Below are the code and all the weights of a small trained network. Each question names an input and a class and asks about switching units off, where a switched-off unit gives its printed mean instead of its output.

import numpy as np


def w(rows, s, z=0):
    codes = np.array(rows[::2]) - 128.0
    scale = np.full(codes.shape[1], s)
    scale[-1] = z or s
    return codes * scale


def f(y):
    return y / 2 * (1 + np.tanh(0.7978845608 * (y + 0.044715 * y**3)))


def log_softmax(a):
    a = a - a.max(-1, keepdims=True)
    return a - np.log(np.exp(a).sum(-1, keepdims=True))


def net(x, mask):
    res = np.array(x, float).reshape(1, 2) / 4 @ E
    y = f(res @ A[0][:, :-1].T + A[0][:, -1])
    res = res + np.where(mask, y, B[0][:, -1]) @ B[0][:, :-1]
    return log_softmax(res[-1] @ U[:, :-1].T + U[:, -1])


A, B = {}, {}
E = w([
[147,78,121,206,157,189],'x0',
[210,138,134,2,194,153],'x1',
],0.017)
A[0] = w([
[73,66,125,78,84,107,246],'neuron 0',
[36,230,166,32,78,111,78],'neuron 1',
[81,111,134,130,57,158,131],'neuron 2',
[104,161,118,181,76,138,111],'neuron 3',
[125,89,77,204,219,170,84],'neuron 4',
[35,83,41,156,29,165,108],'neuron 5',
[99,139,61,190,43,122,65],'neuron 6',
[125,11,115,175,147,163,154],'neuron 7',
[113,254,133,120,34,81,93],'neuron 8',
],0.0086,0.013)
B[0] = w([
[142,78,180,138,52,123,250],'neuron 0',
[116,169,66,255,193,156,217],'neuron 1',
[123,69,159,163,174,167,174],'neuron 2',
[179,138,176,111,168,230,188],'neuron 3',
[44,241,30,218,101,152,193],'neuron 4',
[169,98,192,104,212,223,228],'neuron 5',
[126,132,74,71,220,202,197],'neuron 6',
[128,150,78,155,30,103,224],'neuron 7',
[43,209,20,124,116,97,198],'neuron 8',
],0.0092,0.012)
U = w([
[140,179,5,204,107,112,38],'0',
[196,100,156,109,244,185,53],'1',
[165,40,221,183,15,74,254],'2',
],0.012,0.0085)

Each question gives the input, the list of numbers given to net, and the class t.
The units are the neurons (one row each of A and B). Each row of codes is followed by its name. A weight is (code - 128) times the scale printed after its matrix; where a second scale follows, it is the last column's (A, B and U).
mask holds one flag per neuron, in row order. A switched-off neuron (its flag False) gives its mean, the last column of its row in B, instead of its output. The means were averaged over made-up inputs and are rounded, as every weight is.
A unit's drop is (log p(t) with every unit on - log p(t) with that unit switched off) / (log p(t) with every unit on - log p(t) with every unit switched off).
The circuit of an input: a set's keep is (log p(t) with only the set's units on - log p(t) with every unit switched off) / (log p(t) with every unit on - log p(t) with every unit switched off). Starting from all 9 units, units are removed one at a time, each time the one whose removal leaves the highest keep (on an exact tie, the one counted first), for as long as the keep stays at least 0.8.
units of the circuit, in order: the units of the circuit, biggest drop first
k most important neurons: the k neurons with the biggest drops, biggest first
drop when u is switched off: that unit's drop, to one decimal
input [5,4], class 0: units of the circuit, in order	neuron 5
input [-7,6], class 0: 2 most important neurons	neuron 1; neuron 5
input [3,-2], class 2: units of the circuit, in order	neuron 8; neuron 1
input [3,0], class 2: units of the circuit, in order	neuron 1; neuron 6
input [-3,2], class 2: 2 most important neurons	neuron 4; neuron 6
input [3,-5], class 1: 2 most important neurons	neuron 5; neuron 6
input [-5,4], class 0: 3 most important neurons	neuron 5; neuron 1; neuron 3
input [-6,-8], class 1: 2 most important neurons	neuron 5; neuron 3
input [4,3], class 0: 2 most important neurons	neuron 5; neuron 0
input [7,7], class 0: drop when neuron 4 is switched off	0.2
input [1,-5], class 1: drop when neuron 6 is switched off	0.1
input [-3,3], class 2: drop when neuron 4 is switched off	0.3
